Below are the code and all the weights of a small trained network. Each question names an input and a class and asks about switching units off, where a switched-off unit gives its printed mean instead of its output.

import numpy as np


def w(rows, s, z=0):
    codes = np.array(rows[::2]) - 128.0
    scale = np.full(codes.shape[1], s)
    scale[-1] = z or s
    return codes * scale


def norm(h):
    return h / np.sqrt((h * h).mean(-1, keepdims=True) + 1e-5)


def f(y):
    return y / 2 * (1 + np.tanh(0.7978845608 * (y + 0.044715 * y**3)))


def log_softmax(a):
    a = a - a.max(-1, keepdims=True)
    return a - np.log(np.exp(a).sum(-1, keepdims=True))


def net(x, mask):
    res = np.array(x, float).reshape(1, 5) / 4 @ E
    u = 0
    for l in range(3):
        y = f(norm(res) @ A[l][:, :-1].T + A[l][:, -1])
        res = res + np.where(mask[u : u + 6], y, B[l][:, -1]) @ B[l][:, :-1]
        u += 6
    return log_softmax(norm(res)[-1] @ U[:, :-1].T + U[:, -1])


A, B = {}, {}
E = w([
[191,100,114,99,132,120,53,251,83,93],'x0',
[116,73,67,225,80,86,84,175,186,161],'x1',
[47,181,107,47,208,165,113,114,107,165],'x2',
[140,128,157,123,213,117,109,13,63,123],'x3',
[198,110,149,146,89,250,155,173,100,167],'x4',
],0.002)
A[0] = w([
[150,54,166,215,63,204,152,88,95,112,2],'0.n0',
[96,166,157,80,145,125,138,12,129,151,177],'0.n1',
[199,134,182,115,159,205,183,89,108,90,240],'0.n2',
[119,174,149,137,146,71,161,2,103,68,74],'0.n3',
[125,106,59,169,147,169,146,89,98,205,125],'0.n4',
[214,58,152,178,86,177,183,175,142,158,115],'0.n5',
],0.0036,0.00074)
B[0] = w([
[143,93,132,172,159,57,142,116,159,254,189],'0.n0',
[219,131,122,130,89,126,158,150,166,77,221],'0.n1',
[90,171,158,142,74,134,138,150,102,144,218],'0.n2',
[181,105,126,203,159,161,55,100,188,87,229],'0.n3',
[163,104,131,156,148,167,80,142,109,145,150],'0.n4',
[99,152,131,159,158,101,155,46,104,149,253],'0.n5',
],0.0049,0.0022)
A[1] = w([
[115,87,95,163,95,3,116,158,129,83,244],'1.n0',
[113,123,147,127,175,67,117,52,150,86,78],'1.n1',
[22,132,98,103,116,113,141,155,141,138,166],'1.n2',
[110,108,82,173,114,145,136,78,198,140,60],'1.n3',
[144,147,169,100,121,170,154,143,61,86,198],'1.n4',
[136,106,101,62,154,102,49,131,98,88,255],'1.n5',
],0.0047,0.00067)
B[1] = w([
[108,158,176,108,122,195,120,57,145,67,255],'1.n0',
[192,93,74,124,95,204,221,140,228,77,189],'1.n1',
[64,90,203,107,49,150,116,87,113,146,154],'1.n2',
[204,195,145,132,167,61,103,156,119,107,198],'1.n3',
[132,204,141,128,150,3,87,122,125,113,179],'1.n4',
[146,83,92,159,199,186,157,106,141,175,198],'1.n5',
],0.0044,0.0029)
A[2] = w([
[172,134,175,249,75,89,152,108,198,148,140],'2.n0',
[59,70,153,176,26,244,103,121,140,166,255],'2.n1',
[90,117,55,93,224,136,137,130,213,136,179],'2.n2',
[113,216,171,94,69,122,252,85,153,163,217],'2.n3',
[91,38,118,156,216,127,139,133,88,216,254],'2.n4',
[208,137,130,190,71,100,165,33,182,138,106],'2.n5',
],0.0036,0.00087)
B[2] = w([
[194,87,59,24,188,241,195,203,133,97,254],'2.n0',
[91,118,162,186,119,187,131,3,150,52,187],'2.n1',
[182,104,102,134,76,196,217,180,133,90,158],'2.n2',
[112,26,82,93,140,91,132,207,132,132,195],'2.n3',
[100,75,165,226,75,43,161,105,89,176,165],'2.n4',
[121,97,35,37,159,174,150,162,155,61,250],'2.n5',
],0.0035,0.0036)
U = w([
[5,85,186,166,54,180,73,51,156,86,141],'0',
[220,80,55,73,179,217,187,126,225,36,159],'1',
[128,142,94,161,100,48,50,88,177,154,3],'2',
[83,167,161,40,84,50,137,203,97,173,122],'3',
[161,234,181,142,194,77,1,115,74,115,132],'4',
[161,38,93,199,164,118,180,146,78,238,135],'5',
],0.0075,0.0068)

Each question gives the input, the list of numbers given to net, and the class t.
The units are the neurons (one row each of A and B). Each row of codes is followed by its name. A weight is (code - 128) times the scale printed after its matrix; where a second scale follows, it is the last column's (A, B and U).
mask holds one flag per neuron, layer by layer. A switched-off neuron (its flag False) gives its mean, the last column of its row in B, instead of its output. The means were averaged over made-up inputs and are rounded, as every weight is.
A unit's drop is (log p(t) with every unit on - log p(t) with that unit switched off) / (log p(t) with every unit on - log p(t) with every unit switched off).
The circuit of an input: a set's keep is (log p(t) with only the set's units on - log p(t) with every unit switched off) / (log p(t) with every unit on - log p(t) with every unit switched off). Starting from the 12 units with the biggest drops (on a tie, the unit counted first), units are removed one at a time, each time the one whose removal leaves the highest keep (on an exact tie, the one counted first), for as long as the keep stays at least 0.8.
units of the circuit, in order: the units of the circuit, biggest drop first
k most important neurons: the k neurons with the biggest drops, biggest first
top k neurons in layer l: the k neurons of layer l with the biggest drops, biggest first
drop when u is switched off: that unit's drop, to one decimal
input [-2,1,-6,5,3], class 5: units of the circuit, in order : [0.n0]
input [-5,0,7,-2,7], class 5: units of the circuit, in order : [1.n0, 1.n1]
input [6,-7,5,0,8], class 4: units of the circuit, in order : [1.n4, 2.n0]
input [5,-8,5,3,0], class 4: units of the circuit, in order : [1.n4, 2.n0]
input [4,-4,-4,5,0], class 4: units of the circuit, in order : [0.n2, 1.n4]
input [2,8,0,2,4], class 5: 2 most important neurons : [0.n1, 2.n4]
input [1,0,-6,-8,8], class 5: units of the circuit, in order : [0.n0, 0.n5]
input [-3,-3,0,-6,1], class 0: units of the circuit, in order : [0.n3, 1.n2, 0.n1, 2.n1]
input [8,1,-3,1,1], class 0: top 2 neurons in layer 1 : [1.n3, 1.n0]
input [4,-3,-1,-1,-2], class 4: top 2 neurons in layer 0 : [0.n3, 0.n0]
input [2,-8,8,0,6], class 3: top 2 neurons in layer 0 : [0.n3, 0.n2]
input [-4,-5,6,-3,6], class 3: 2 most important neurons : [1.n4, 2.n3]
input [3,-7,-8,-4,0], class 3: top 2 neurons in layer 1 : [1.n1, 1.n5]
input [7,7,4,2,0], class 0: top 2 neurons in layer 2 : [2.n1, 2.n0]
input [-4,-4,0,-4,5], class 5: top neuron in layer 0 : [0.n0]
input [-7,1,5,-7,0], class 0: top 3 neurons in layer 1 : [1.n2, 1.n1, 1.n4]
input [0,7,1,0,-7], class 0: 2 most important neurons : [1.n0, 1.n2]
input [7,1,0,1,2], class 5: 2 most important neurons : [1.n5, 0.n1]
input [8,-1,-8,-7,-2], class 0: 2 most important neurons : [1.n0, 0.n1]
input [2,3,0,1,-1], class 0: top 2 neurons in layer 0 : [0.n3, 0.n1]
input [-4,-3,7,-6,-2], class 3: most important neuron : [0.n1]
input [8,-6,-4,-7,-3], class 3: top 2 neurons in layer 0 : [0.n3, 0.n4]
input [8,-1,-2,-5,7], class 5: top 2 neurons in layer 1 : [1.n0, 1.n3]
input [2,0,1,3,6], class 3: top 2 neurons in layer 1 : [1.n1, 1.n5]
input [4,7,7,0,-6], class 0: drop when 1.n2 is switched off : 0.2
input [-4,2,-4,1,5], class 5: drop when 0.n0 is switched off : 0.5
input [0,-6,8,-7,6], class 3: most important neuron : [1.n4]
input [5,4,4,7,3], class 5: drop when 1.n5 is switched off : 0.2
input [-4,3,0,-2,6], class 5: drop when 0.n0 is switched off : 0.0
